Below is a small trained network, with its code and all its weights. Each question gives an input and a class and asks what happens when units are switched off, that is, made to give their printed mean instead of their output.

import numpy as np


def w(rows, s, z=0):
    codes = np.array(rows[::2]) - 128.0
    scale = np.full(codes.shape[1], s)
    scale[-1] = z or s
    return codes * scale


def norm(h):
    return h / np.sqrt((h * h).mean(-1, keepdims=True) + 1e-5)


def f(y):
    return y / 2 * (1 + np.tanh(0.7978845608 * (y + 0.044715 * y**3)))


def log_softmax(a):
    a = a - a.max(-1, keepdims=True)
    return a - np.log(np.exp(a).sum(-1, keepdims=True))


def net(x, mask):
    res = np.array(x, float).reshape(1, 4) / 4 @ E
    u = 0
    for l in range(2):
        y = f(norm(res) @ A[l][:, :-1].T + A[l][:, -1])
        res = res + np.where(mask[u : u + 11], y, B[l][:, -1]) @ B[l][:, :-1]
        u += 11
    return log_softmax(norm(res)[-1] @ U[:, :-1].T + U[:, -1])


A, B = {}, {}
E = w([
[39,20,210,163,240,66,60,125,56],'x0',
[147,96,152,120,106,132,127,103,144],'x1',
[13,192,235,113,149,112,235,115,247],'x2',
[226,107,100,115,188,3,173,99,174],'x3',
],0.0048)
A[0] = w([
[172,69,129,175,182,123,62,124,41,52],'0.n1',
[146,108,148,175,131,210,89,148,102,46],'0.n2',
[132,161,151,117,121,175,156,141,195,119],'0.n3',
[71,170,138,113,67,144,97,128,145,32],'0.n4',
[211,118,16,128,63,158,74,170,122,249],'0.n5',
[57,128,188,120,181,64,76,85,116,12],'0.n6',
[88,145,133,147,102,90,60,152,92,42],'0.n7',
[126,51,116,91,179,132,85,119,30,36],'0.n8',
[64,123,208,175,149,70,117,147,126,22],'0.n9',
[184,127,81,142,170,2,138,82,157,251],'0.n10',
[129,139,101,114,164,94,143,147,208,131],'0.n11',
],0.0068,0.0019)
B[0] = w([
[152,181,225,81,91,135,93,102,53,185],'0.n1',
[122,155,117,200,182,135,166,127,175,152],'0.n2',
[104,226,90,83,213,73,22,120,30,168],'0.n3',
[107,89,143,67,100,87,121,152,132,150],'0.n4',
[21,3,127,126,182,176,159,237,253,255],'0.n5',
[183,25,60,112,149,173,99,198,184,177],'0.n6',
[128,122,158,239,80,137,140,96,118,138],'0.n7',
[146,229,98,143,56,98,124,38,70,176],'0.n8',
[123,106,39,109,126,218,168,175,170,173],'0.n9',
[224,138,168,53,251,31,167,187,88,210],'0.n10',
[194,145,158,175,54,120,88,126,155,156],'0.n11',
],0.0047,0.008)
A[1] = w([
[124,134,117,254,36,190,92,26,58,56],'1.n1',
[224,133,166,121,142,50,132,81,85,69],'1.n2',
[96,134,82,99,133,233,106,118,208,174],'1.n3',
[38,21,134,180,62,235,136,105,202,5],'1.n4',
[153,45,91,117,166,54,171,196,165,34],'1.n5',
[145,72,63,180,154,77,147,150,102,93],'1.n6',
[102,188,121,65,65,92,179,151,124,163],'1.n7',
[103,75,195,168,210,113,180,120,168,144],'1.n8',
[70,206,110,115,82,163,129,76,117,45],'1.n9',
[235,223,110,142,156,69,183,33,181,39],'1.n10',
[46,216,95,136,17,154,133,60,112,55],'1.n11',
],0.0061,0.0021)
B[1] = w([
[88,106,200,190,50,75,254,117,155,174],'1.n1',
[90,158,100,105,152,216,83,74,102,182],'1.n2',
[133,124,144,136,146,125,80,80,81,240],'1.n3',
[78,198,76,141,183,140,58,150,150,254],'1.n4',
[152,104,157,108,24,133,209,125,147,242],'1.n5',
[115,109,192,60,120,138,147,115,122,151],'1.n6',
[204,104,166,191,147,103,107,76,77,165],'1.n7',
[164,85,50,152,34,158,162,204,99,182],'1.n8',
[178,85,135,74,115,98,107,135,94,156],'1.n9',
[34,192,94,236,112,127,77,104,182,188],'1.n10',
[188,22,138,35,158,142,174,121,68,178],'1.n11',
],0.0082,0.0058)
U = w([
[23,120,35,150,173,205,14,202,164,35],'0',
[191,146,158,26,202,101,57,66,32,217],'1',
[203,50,87,64,97,111,251,217,196,212],'2',
[139,239,89,243,136,60,104,82,205,2],'3',
[61,98,210,206,39,107,210,111,71,36],'4',
],0.013,0.00069)

Each question gives the input, the list of numbers given to net, and the class t.
The units are the neurons (one row each of A and B). Each row of codes is followed by its name. A weight is (code - 128) times the scale printed after its matrix; where a second scale follows, it is the last column's (A, B and U).
mask holds one flag per neuron, layer by layer. A switched-off neuron (its flag False) gives its mean, the last column of its row in B, instead of its output. The means were averaged over made-up inputs and are rounded, as every weight is.
A unit's drop is (log p(t) with every unit on - log p(t) with that unit switched off) / (log p(t) with every unit on - log p(t) with every unit switched off).
The circuit of an input: a set's keep is (log p(t) with only the set's units on - log p(t) with every unit switched off) / (log p(t) with every unit on - log p(t) with every unit switched off). Starting from the 12 units with the biggest drops (on a tie, the unit counted first), units are removed one at a time, each time the one whose removal leaves the highest keep (on an exact tie, the one counted first), for as long as the keep stays at least 0.8.
circuit, biggest first: the units of the circuit, biggest drop first
k most important neurons: the k neurons with the biggest drops, biggest first
k most important neurons of layer l: the k neurons of layer l with the biggest drops, biggest first
drop when u is switched off: that unit's drop, to one decimal
input [3,-4,0,-8], class 4: circuit, biggest first -> [0.n5, 1.n1]
input [-2,8,3,8], class 3: circuit, biggest first -> [1.n10]
input [8,-6,-2,-8], class 4: circuit, biggest first -> [0.n5, 1.n1, 0.n8]
input [0,8,3,-3], class 1: circuit, biggest first -> [0.n5, 0.n3]
input [1,3,-7,-4], class 4: 4 most important neurons -> [1.n1, 0.n8, 0.n1, 0.n6]
input [1,4,0,8], class 1: 2 most important neurons of layer 0 -> [0.n10, 0.n5]
input [-2,2,1,7], class 3: 2 most important neurons of layer 1 -> [1.n10, 1.n2]
input [0,-8,8,1], class 3: 4 most important neurons -> [0.n5, 1.n5, 0.n3, 0.n11]
input [-6,-5,-6,0], class 0: 2 most important neurons -> [0.n5, 0.n10]
input [6,3,7,1], class 2: 3 most important neurons of layer 1 -> [1.n5, 1.n8, 1.n10]
input [0,-7,4,6], class 3: 3 most important neurons -> [0.n5, 1.n10, 0.n11]
input [-8,4,0,-3], class 0: 2 most important neurons -> [0.n5, 0.n8]
input [3,7,6,1], class 2: 3 most important neurons -> [0.n5, 1.n5, 1.n10]
input [-5,5,2,-1], class 1: most important neuron -> [0.n10]
input [6,-7,-1,-2], class 4: 2 most important neurons -> [0.n5, 1.n1]
input [2,3,-6,-6], class 4: 2 most important neurons -> [1.n1, 0.n8]
input [-2,-7,8,8], class 3: 2 most important neurons -> [0.n5, 1.n10]
input [5,-6,7,1], class 2: 2 most important neurons -> [1.n5, 0.n5]
input [7,6,8,0], class 0: 2 most important neurons -> [0.n10, 1.n4]
input [3,5,8,1], class 2: circuit, biggest first -> [1.n8]
input [-4,5,5,2], class 3: drop when 1.n10 is switched off -> 0.6
input [-3,1,2,1], class 3: drop when 1.n10 is switched off -> 0.3
input [-3,4,8,-1], class 1: drop when 0.n10 is switched off -> 0.2
